Here is a tiny trained network, its code and every weight. The questions are about switching its units off for an input and a target symbol, where a switched-off unit gives its printed mean instead of its output.

import numpy as np


def w(rows, s, z=0):
    codes = np.array(rows[::2]) - 128.0
    scale = np.full(codes.shape[1], s)
    scale[-1] = z or s
    return codes * scale


def f(y):
    return np.maximum(y, 0)


def softmax(a):
    e = np.exp(a - a.max(-1, keepdims=True))
    return e / e.sum(-1, keepdims=True)


def log_softmax(a):
    a = a - a.max(-1, keepdims=True)
    return a - np.log(np.exp(a).sum(-1, keepdims=True))


def net(x, mask):
    ids = ['Φαζμξτ'.index(c) for c in x.split()]
    T = len(ids)
    res = E[ids] + P[:T]
    q, k, v = (res @ M[0].T for M in (Q, K, V))
    z = softmax(np.where(np.tri(T) > 0, q @ k.T / 4**0.5, -1e9)) @ v
    res = res + np.where(mask[0], z, O[0][:, -1]) @ O[0][:, :-1]
    y = f(res @ A[0][:, :-1].T + A[0][:, -1])
    res = res + np.where(mask[1:9], y, B[0][:, -1]) @ B[0][:, :-1]
    return log_softmax(res[-1] @ U[:, :-1].T + U[:, -1])


Q, K, V, O, A, B = {}, {}, {}, {}, {}, {}
E = w([
[156,108,98,191,29,210],'Φ',
[123,69,51,201,117,129],'α',
[173,70,99,151,194,133],'ζ',
[136,173,42,211,7,164],'μ',
[159,106,100,184,116,215],'ξ',
[173,197,77,84,54,82],'τ',
],0.013)
P = w([
[117,110,90,138,61,95],'0',
[75,151,114,151,136,197],'1',
[220,182,124,151,106,116],'2',
[148,69,98,103,33,198],'3',
[85,162,112,114,164,226],'4',
[223,175,112,228,168,71],'5',
[135,79,132,60,2,164],'6',
[97,194,136,100,150,204],'7',
[151,168,127,193,151,6],'8',
],0.011)
Q[0] = w([
[165,43,64,125,34,128],'head 1',
[141,76,117,124,92,208],'head 1',
[253,1,32,62,82,167],'head 1',
[117,81,181,147,126,197],'head 1',
],0.0057)
K[0] = w([
[176,115,120,204,157,93],'head 1',
[205,160,103,119,130,112],'head 1',
[245,166,94,218,152,86],'head 1',
[143,154,120,119,97,146],'head 1',
],0.011)
V[0] = w([
[104,174,100,182,134,159],'head 1',
[105,63,113,160,55,98],'head 1',
[127,193,112,78,78,127],'head 1',
[153,179,84,116,123,12],'head 1',
],0.011)
O[0] = w([
[37,153,121,179,162,139,253],'head 1',
[67,124,77,143,105,153,246],'head 1',
[82,123,155,46,66,64,72],'head 1',
[122,124,31,32,127,2,201],'head 1',
],0.0081,0.0032)
A[0] = w([
[22,121,78,75,106,228,220],'neuron 1',
[90,103,105,198,151,195,125],'neuron 2',
[192,108,87,114,73,54,48],'neuron 3',
[87,81,140,103,80,105,222],'neuron 4',
[151,185,108,142,179,72,243],'neuron 5',
[154,146,155,119,2,37,218],'neuron 6',
[82,188,105,38,100,55,249],'neuron 7',
[166,183,150,113,93,152,127],'neuron 8',
],0.0078,0.0022)
B[0] = w([
[65,210,189,96,191,66,250],'neuron 1',
[191,145,193,154,1,25,255],'neuron 2',
[143,49,148,96,87,117,202],'neuron 3',
[52,179,165,84,200,141,168],'neuron 4',
[115,87,144,254,148,179,193],'neuron 5',
[129,68,164,189,160,142,210],'neuron 6',
[86,72,124,158,194,179,213],'neuron 7',
[192,148,52,102,169,114,152],'neuron 8',
],0.0068,0.0073)
U = w([
[63,174,68,116,193,179,139],'Φ',
[120,48,163,98,94,101,1],'α',
[111,112,253,118,94,164,97],'ζ',
[186,66,9,137,20,160,175],'μ',
[154,83,183,193,130,128,193],'ξ',
[131,150,79,89,84,15,70],'τ',
],0.0071,0.0034)

Each question gives the input, a string of symbols that net reads in full, and the target symbol t.
The units are the heads (4 rows each of Q, K, V and O) and the neurons (one row each of A and B). Each row of codes is followed by its name. A weight is (code - 128) times the scale printed after its matrix; where a second scale follows, it is the last column's (O, A, B and U).
mask holds one flag per unit, heads first, then neurons. A switched-off unit (its flag False) gives its mean, the last column of its rows in O or B, instead of its output. The means were averaged over made-up inputs and are rounded, as every weight is.
A unit's drop is (log p(t) with every unit on - log p(t) with that unit switched off) / (log p(t) with every unit on - log p(t) with every unit switched off).
The circuit of an input: a set's keep is (log p(t) with only the set's units on - log p(t) with every unit switched off) / (log p(t) with every unit on - log p(t) with every unit switched off). Starting from all 9 units, units are removed one at a time, each time the one whose removal leaves the highest keep (on an exact tie, the one counted first), for as long as the keep stays at least 0.8.
circuit, biggest first: the units of the circuit, biggest drop first
k most important neurons: the k neurons with the biggest drops, biggest first
drop of u: that unit's drop, to one decimal
input α Φ ζ Φ ξ, target ζ: circuit, biggest first	neuron 2; head 1; neuron 1
input ζ ζ Φ ξ, target ζ: circuit, biggest first	head 1; neuron 1
input ζ τ ζ ζ Φ τ, target μ: circuit, biggest first	neuron 1
input ζ ξ ξ α μ, target ζ: circuit, biggest first	head 1; neuron 2
input ξ ξ Φ ζ, target ζ: circuit, biggest first	head 1; neuron 1
input ζ α ζ ξ Φ τ ζ Φ, target Φ: 2 most important neurons	neuron 2; neuron 1
input μ τ μ ζ, target Φ: 2 most important neurons	neuron 2; neuron 4
input ζ ζ τ, target μ: 2 most important neurons	neuron 1; neuron 8
input Φ Φ τ μ ξ τ ξ, target α: drop of neuron 8	0.0
input α ζ Φ ξ μ, target ζ: drop of neuron 2	0.6
input α τ ζ μ τ, target Φ: drop of neuron 7	0.2
